Below is a small trained network, with its code and all its weights. Each question gives an input and a class and asks what happens when units are switched off, that is, made to give their printed mean instead of their output.

import numpy as np


def w(rows, s, z=0):
    codes = np.array(rows[::2]) - 128.0
    scale = np.full(codes.shape[1], s)
    scale[-1] = z or s
    return codes * scale


def f(y):
    return y / 2 * (1 + np.tanh(0.7978845608 * (y + 0.044715 * y**3)))


def log_softmax(a):
    a = a - a.max(-1, keepdims=True)
    return a - np.log(np.exp(a).sum(-1, keepdims=True))


def net(x, mask):
    res = np.array(x, float).reshape(1, 5) / 4 @ E
    y = f(res @ A[0][:, :-1].T + A[0][:, -1])
    res = res + np.where(mask, y, B[0][:, -1]) @ B[0][:, :-1]
    return log_softmax(res[-1] @ U[:, :-1].T + U[:, -1])


A, B = {}, {}
E = w([
[123,13,166,137],'x0',
[128,127,125,126],'x1',
[182,127,110,254],'x2',
[126,128,130,128],'x3',
[19,132,133,181],'x4',
],0.0076)
A[0] = w([
[97,121,132,60,74],'neuron 0',
[166,102,97,113,115],'neuron 1',
[170,32,161,134,108],'neuron 2',
[125,103,170,94,91],'neuron 3',
[208,134,144,100,166],'neuron 4',
[34,120,82,165,252],'neuron 5',
[182,108,133,111,126],'neuron 6',
[186,120,147,88,110],'neuron 7',
[111,138,175,64,104],'neuron 8',
[160,116,135,193,88],'neuron 9',
[105,126,129,34,36],'neuron 10',
[84,121,100,91,102],'neuron 11',
[78,90,149,28,61],'neuron 12',
[70,130,119,79,113],'neuron 13',
[152,144,135,146,167],'neuron 14',
[92,140,160,149,145],'neuron 15',
[105,4,184,135,114],'neuron 16',
[123,168,76,112,62],'neuron 17',
[166,123,112,196,55],'neuron 18',
[169,107,146,187,62],'neuron 19',
[195,108,74,84,75],'neuron 20',
[149,232,99,129,122],'neuron 21',
[217,138,87,84,175],'neuron 22',
],0.012,0.0034)
B[0] = w([
[202,142,171,215,186],'neuron 0',
[66,157,87,119,141],'neuron 1',
[73,223,135,83,187],'neuron 2',
[152,176,144,134,149],'neuron 3',
[75,74,80,128,194],'neuron 4',
[96,23,58,80,254],'neuron 5',
[77,116,87,132,155],'neuron 6',
[116,86,79,180,167],'neuron 7',
[213,83,178,246,190],'neuron 8',
[175,129,210,192,166],'neuron 9',
[142,108,173,249,204],'neuron 10',
[154,119,135,173,164],'neuron 11',
[184,133,164,220,237],'neuron 12',
[141,76,124,205,195],'neuron 13',
[189,97,129,121,148],'neuron 14',
[116,111,60,127,157],'neuron 15',
[73,239,164,32,227],'neuron 16',
[120,253,160,114,148],'neuron 17',
[199,157,169,218,168],'neuron 18',
[142,149,181,180,158],'neuron 19',
[66,120,86,171,171],'neuron 20',
[119,180,180,50,221],'neuron 21',
[59,85,76,91,221],'neuron 22',
],0.0053,0.0062)
U = w([
[238,128,184,212,27],'0',
[136,129,128,71,254],'1',
[145,118,101,83,236],'2',
[85,254,185,41,55],'3',
[80,66,10,119,41],'4',
],0.0076,0.004)

Each question gives the input, the list of numbers given to net, and the class t.
The units are the neurons (one row each of A and B). Each row of codes is followed by its name. A weight is (code - 128) times the scale printed after its matrix; where a second scale follows, it is the last column's (A, B and U).
mask holds one flag per neuron, in row order. A switched-off neuron (its flag False) gives its mean, the last column of its row in B, instead of its output. The means were averaged over made-up inputs and are rounded, as every weight is.
A unit's drop is (log p(t) with every unit on - log p(t) with that unit switched off) / (log p(t) with every unit on - log p(t) with every unit switched off).
The circuit of an input: a set's keep is (log p(t) with only the set's units on - log p(t) with every unit switched off) / (log p(t) with every unit on - log p(t) with every unit switched off). Starting from the 12 units with the biggest drops (on a tie, the unit counted first), units are removed one at a time, each time the one whose removal leaves the highest keep (on an exact tie, the one counted first), for as long as the keep stays at least 0.8.
circuit, biggest first: the units of the circuit, biggest drop first
most important unit: the unit with the biggest drop
k most important neurons: the k neurons with the biggest drops, biggest first
drop of u: that unit's drop, to one decimal
input [8,-8,-8,7,-6], class 0: 4 most important neurons : neuron 12; neuron 8; neuron 10; neuron 0
input [0,5,-4,1,-6], class 4: most important unit : neuron 22
input [6,-4,-2,-5,1], class 3: circuit, biggest first : neuron 16; neuron 2
input [7,-8,6,8,-8], class 1: 2 most important neurons : neuron 2; neuron 16
input [5,-6,7,0,-8], class 4: circuit, biggest first : neuron 22; neuron 4
input [6,-1,-6,0,4], class 0: circuit, biggest first : neuron 12; neuron 8
input [-8,-5,5,-3,-3], class 3: circuit, biggest first : neuron 21; neuron 8
input [8,6,-4,7,7], class 3: 2 most important neurons : neuron 16; neuron 2
input [6,1,5,-2,-8], class 4: circuit, biggest first : neuron 4; neuron 22
input [-8,-4,5,6,-5], class 3: 3 most important neurons : neuron 21; neuron 5; neuron 17
input [8,-5,7,6,-8], class 3: circuit, biggest first : neuron 2; neuron 16
input [-5,6,3,-1,-8], class 4: circuit, biggest first : neuron 22; neuron 4
input [4,6,-2,-1,-7], class 4: drop of neuron 7 : 0.2
input [-2,-1,-3,-5,-8], class 4: drop of neuron 7 : 0.1
input [5,-3,-8,-8,5], class 0: drop of neuron 17 : 0.0
input [-6,7,-7,5,-3], class 0: drop of neuron 12 : 0.1
